Below is a small trained network, with its code and all its weights. Each question gives an input and a class and asks what happens when units are switched off, that is, made to give their printed mean instead of their output.

import numpy as np


def w(rows, s, z=0):
    codes = np.array(rows[::2]) - 128.0
    scale = np.full(codes.shape[1], s)
    scale[-1] = z or s
    return codes * scale


def f(y):
    return np.maximum(y, 0)


def log_softmax(a):
    a = a - a.max(-1, keepdims=True)
    return a - np.log(np.exp(a).sum(-1, keepdims=True))


def net(x, mask):
    res = np.array(x, float).reshape(1, 4) / 4 @ E
    y = f(res @ A[0][:, :-1].T + A[0][:, -1])
    res = res + np.where(mask, y, B[0][:, -1]) @ B[0][:, :-1]
    return log_softmax(res[-1] @ U[:, :-1].T + U[:, -1])


A, B = {}, {}
E = w([
[176,43,55,219,156,239],'x0',
[3,104,62,138,130,129],'x1',
[144,136,34,63,19,240],'x2',
[166,204,63,34,200,255],'x3',
],0.0087)
A[0] = w([
[170,169,233,124,147,106,118],'neuron 1',
[188,127,153,95,48,167,209],'neuron 2',
[186,170,109,66,46,104,197],'neuron 3',
[87,170,93,34,161,154,182],'neuron 4',
[5,75,170,139,72,86,253],'neuron 5',
[134,90,40,136,151,213,148],'neuron 6',
[146,51,78,147,115,135,201],'neuron 7',
[141,143,191,177,189,128,128],'neuron 8',
[99,87,114,233,108,182,153],'neuron 9',
[176,75,132,213,176,128,247],'neuron 10',
[223,50,83,186,81,182,212],'neuron 11',
[124,177,145,42,139,96,135],'neuron 12',
[69,176,127,182,90,64,154],'neuron 13',
[104,135,132,85,110,207,213],'neuron 14',
[147,240,137,53,157,160,167],'neuron 15',
[123,109,141,208,185,121,183],'neuron 16',
[153,133,150,134,181,60,114],'neuron 17',
[74,119,77,135,111,196,243],'neuron 18',
[149,65,180,153,156,132,79],'neuron 19',
],0.013,0.0034)
B[0] = w([
[116,101,141,163,191,116,217],'neuron 1',
[197,135,186,70,138,165,206],'neuron 2',
[174,180,186,95,164,74,212],'neuron 3',
[191,178,2,79,132,154,232],'neuron 4',
[33,156,156,84,38,64,246],'neuron 5',
[120,66,102,138,114,193,242],'neuron 6',
[81,67,198,128,111,177,186],'neuron 7',
[133,169,134,174,157,106,189],'neuron 8',
[53,93,169,139,133,202,197],'neuron 9',
[108,183,192,200,172,192,207],'neuron 10',
[122,142,189,114,143,218,236],'neuron 11',
[130,16,85,144,143,90,207],'neuron 12',
[71,171,129,88,93,47,208],'neuron 13',
[201,160,96,106,86,151,212],'neuron 14',
[170,145,73,91,145,90,249],'neuron 15',
[52,194,130,187,155,192,190],'neuron 16',
[100,131,120,145,144,101,196],'neuron 17',
[141,48,101,80,81,202,217],'neuron 18',
[86,171,116,164,149,124,171],'neuron 19',
],0.0094,0.015)
U = w([
[94,185,178,234,218,153,196],'0',
[72,2,118,145,122,230,130],'1',
[96,70,150,144,130,72,7],'2',
[197,128,4,69,75,179,127],'3',
[226,148,249,93,158,142,118],'4',
[48,134,155,92,7,107,237],'5',
[131,102,65,101,202,110,90],'6',
],0.0095,0.0019)

Each question gives the input, the list of numbers given to net, and the class t.
The units are the neurons (one row each of A and B). Each row of codes is followed by its name. A weight is (code - 128) times the scale printed after its matrix; where a second scale follows, it is the last column's (A, B and U).
mask holds one flag per neuron, in row order. A switched-off neuron (its flag False) gives its mean, the last column of its row in B, instead of its output. The means were averaged over made-up inputs and are rounded, as every weight is.
A unit's drop is (log p(t) with every unit on - log p(t) with that unit switched off) / (log p(t) with every unit on - log p(t) with every unit switched off).
The circuit of an input: a set's keep is (log p(t) with only the set's units on - log p(t) with every unit switched off) / (log p(t) with every unit on - log p(t) with every unit switched off). Starting from the 12 units with the biggest drops (on a tie, the unit counted first), units are removed one at a time, each time the one whose removal leaves the highest keep (on an exact tie, the one counted first), for as long as the keep stays at least 0.8.
circuit, biggest first: the units of the circuit, biggest drop first
k most important neurons: the k neurons with the biggest drops, biggest first
drop when u is switched off: that unit's drop, to one decimal
input [-4,-3,6,-4], class 4: circuit, biggest first => [neuron 3]
input [2,-5,1,-3], class 0: circuit, biggest first => [neuron 18; neuron 10]
input [2,5,-5,6], class 3: circuit, biggest first => [neuron 4; neuron 1]
input [-4,-2,2,-1], class 4: circuit, biggest first => [neuron 3; neuron 5]
input [0,-2,-2,-5], class 0: 2 most important neurons => [neuron 10; neuron 18]
input [-8,2,-6,8], class 6: 3 most important neurons => [neuron 1; neuron 12; neuron 18]
input [-5,-4,-5,-6], class 0: 3 most important neurons => [neuron 1; neuron 8; neuron 18]
input [-2,5,-7,-5], class 5: 2 most important neurons => [neuron 5; neuron 13]
input [-6,-1,0,4], class 3: drop when neuron 4 is switched off => 0.4
input [-3,8,-1,3], class 3: drop when neuron 4 is switched off => 0.3
input [-8,-3,-5,6], class 6: drop when neuron 17 is switched off => 0.0
input [1,5,-5,2], class 0: drop when neuron 16 is switched off => 0.1
